Below is a small trained network, with its code and all its weights. Each question gives an input and a target symbol and asks what happens when units are switched off, that is, made to give their printed mean instead of their output.

import numpy as np


def w(rows, s, z=0):
    codes = np.array(rows[::2]) - 128.0
    scale = np.full(codes.shape[1], s)
    scale[-1] = z or s
    return codes * scale


def f(y):
    return y / 2 * (1 + np.tanh(0.7978845608 * (y + 0.044715 * y**3)))


def softmax(a):
    e = np.exp(a - a.max(-1, keepdims=True))
    return e / e.sum(-1, keepdims=True)


def log_softmax(a):
    a = a - a.max(-1, keepdims=True)
    return a - np.log(np.exp(a).sum(-1, keepdims=True))


def net(x, mask):
    ids = ['βδεζθμξπφ'.index(c) for c in x.split()]
    T = len(ids)
    res = E[ids] + P[:T]
    r = res
    for j in range(3):
        rows = slice(2 * j, 2 * j + 2)
        q, k, v = (r @ M[0][rows].T for M in (Q, K, V))
        z = softmax(np.where(np.tri(T) > 0, q @ k.T / 2**0.5, -1e9)) @ v
        o = O[0][rows]
        res = res + np.where(mask[j], z, o[:, -1]) @ o[:, :-1]
    y = f(res @ A[0][:, :-1].T + A[0][:, -1])
    res = res + np.where(mask[3:19], y, B[0][:, -1]) @ B[0][:, :-1]
    return log_softmax(res[-1] @ U[:, :-1].T + U[:, -1])


Q, K, V, O, A, B = {}, {}, {}, {}, {}, {}
E = w([
[140,77,148,121,136,137,84],'β',
[26,141,131,149,68,180,131],'δ',
[105,91,58,135,83,128,179],'ε',
[181,232,150,207,144,144,106],'ζ',
[101,104,109,55,146,166,180],'θ',
[145,130,52,55,122,101,105],'μ',
[67,173,121,67,122,156,63],'ξ',
[103,126,98,151,67,108,57],'π',
[180,238,254,105,44,69,193],'φ',
],0.0059)
P = w([
[93,144,156,178,170,70,131],'0',
[131,160,133,38,50,231,135],'1',
[157,127,117,30,56,222,154],'2',
[186,119,90,22,59,212,169],'3',
[214,94,68,18,64,211,178],'4',
[207,131,45,4,31,236,177],'5',
],0.0024)
Q[0] = w([
[3,32,97,120,185,59,97],'h1',
[134,186,206,210,165,79,138],'h1',
[100,115,164,170,194,69,136],'h2',
[45,61,62,86,132,99,90],'h2',
[151,91,136,20,59,163,136],'h3',
[73,57,168,36,68,89,113],'h3',
],0.046)
K[0] = w([
[98,147,218,155,73,143,48],'h1',
[215,120,114,83,12,250,132],'h1',
[162,89,170,109,53,226,77],'h2',
[47,141,214,167,159,95,78],'h2',
[69,150,120,184,215,4,156],'h3',
[47,64,181,109,175,14,123],'h3',
],0.039)
V[0] = w([
[46,86,61,199,52,112,246],'h1',
[156,142,85,152,18,45,17],'h1',
[70,226,37,74,84,175,73],'h2',
[167,108,157,255,59,191,159],'h2',
[80,220,187,167,118,156,117],'h3',
[110,174,168,59,116,147,209],'h3',
],0.018)
O[0] = w([
[12,217,26,84,46,70,92,98],'h1',
[176,31,118,54,182,2,88,179],'h1',
[114,189,120,81,234,26,182,228],'h2',
[182,168,84,142,15,98,23,66],'h2',
[201,180,88,71,95,99,202,252],'h3',
[176,160,47,100,167,197,163,128],'h3',
],0.0091,0.004)
A[0] = w([
[92,102,72,160,171,199,107,95],'n1',
[107,60,103,105,132,106,96,124],'n2',
[146,183,162,189,122,128,156,11],'n3',
[179,152,177,137,96,120,132,104],'n4',
[139,193,149,194,159,127,113,11],'n5',
[171,138,166,123,102,135,117,115],'n6',
[79,53,87,142,195,152,87,50],'n7',
[198,185,118,248,186,93,75,34],'n8',
[143,121,104,131,113,170,80,90],'n9',
[169,125,146,170,154,114,113,72],'n10',
[120,56,135,137,109,173,81,150],'n11',
[154,77,49,110,145,176,85,3],'n12',
[76,70,45,148,148,143,69,73],'n13',
[140,127,100,98,160,165,92,99],'n14',
[105,144,202,146,108,110,119,82],'n15',
[110,132,151,99,147,155,90,93],'n16',
],0.015,0.0054)
B[0] = w([
[196,144,81,206,176,108,66,145],'n1',
[126,144,163,146,139,134,24,189],'n2',
[69,130,157,71,151,181,58,117],'n3',
[149,52,73,110,125,150,100,188],'n4',
[90,118,144,75,103,167,94,114],'n5',
[136,67,79,123,102,151,116,194],'n6',
[33,69,77,187,61,87,151,150],'n7',
[91,229,148,248,203,130,141,137],'n8',
[93,131,142,148,152,124,189,173],'n9',
[131,190,107,131,120,145,158,147],'n10',
[153,178,248,170,65,127,139,254],'n11',
[73,141,125,168,113,190,225,150],'n12',
[107,102,174,61,162,236,165,186],'n13',
[118,116,150,162,104,138,161,144],'n14',
[171,122,83,114,125,126,176,132],'n15',
[132,103,139,166,126,115,139,128],'n16',
],0.016,0.0047)
U = w([
[151,135,230,182,44,134,144,201],'β',
[20,46,122,184,118,62,139,94],'δ',
[83,252,59,101,6,30,145,178],'ε',
[134,181,81,241,186,173,94,131],'ζ',
[31,134,157,62,116,220,96,148],'θ',
[164,118,196,78,243,61,231,226],'μ',
[148,111,176,96,160,55,27,30],'ξ',
[97,129,93,163,63,176,229,7],'π',
[193,27,75,83,83,135,113,90],'φ',
],0.0025,0.0022)

Each question gives the input, a string of symbols that net reads in full, and the target symbol t.
The units are the heads (2 rows each of Q, K, V and O) and the neurons (one row each of A and B). Each row of codes is followed by its name. A weight is (code - 128) times the scale printed after its matrix; where a second scale follows, it is the last column's (O, A, B and U).
mask holds one flag per unit, heads first, then neurons. A switched-off unit (its flag False) gives its mean, the last column of its rows in O or B, instead of its output. The means were averaged over made-up inputs and are rounded, as every weight is.
A unit's drop is (log p(t) with every unit on - log p(t) with that unit switched off) / (log p(t) with every unit on - log p(t) with every unit switched off).
The circuit of an input: a set's keep is (log p(t) with only the set's units on - log p(t) with every unit switched off) / (log p(t) with every unit on - log p(t) with every unit switched off). Starting from the 12 units with the biggest drops (on a tie, the unit counted first), units are removed one at a time, each time the one whose removal leaves the highest keep (on an exact tie, the one counted first), for as long as the keep stays at least 0.8.
circuit, biggest first: the units of the circuit, biggest drop first
most important unit: the unit with the biggest drop
top k neurons: the k neurons with the biggest drops, biggest first
which heads matter: for each layer, one digit per head in row order, 1 if its drop is at least 0.15 and else 0, layers parted by /
input ε ξ θ ξ, target θ: which heads matter -> 101
input β π ε, target β: circuit, biggest first -> (h2, n11, h3)
input π δ θ ε, target ξ: most important unit -> h1
input ζ φ ε θ, target φ: which heads matter -> 111
input ε ε ε β, target θ: which heads matter -> 101
input θ π ζ ξ β, target ζ: circuit, biggest first -> (n1, h1, h3)
input φ μ φ, target μ: circuit, biggest first -> (h2, h1)
input ξ π ξ π, target μ: circuit, biggest first -> (h2, h1)
input π ξ ζ θ, target ξ: circuit, biggest first -> (h1, n2, h3)
input ξ ξ β ζ, target ζ: which heads matter -> 110
input θ ξ φ, target θ: which heads matter -> 100
input δ ξ θ ζ, target θ: which heads matter -> 100
input μ δ θ ε ζ β, target δ: circuit, biggest first -> (n7, h3, h2)
input π φ π θ β, target ξ: which heads matter -> 101
input φ ξ ξ θ μ, target π: which heads matter -> 011
input ξ β ε δ ζ, target ε: which heads matter -> 100
input ζ ε θ ε ξ β, target φ: most important unit -> h3
input ξ β ξ ζ θ, target μ: which heads matter -> 010
input ε ε μ, target θ: circuit, biggest first -> (h1, n13, h3)
input ζ ζ ξ φ, target φ: top 2 neurons -> (n4, n6)
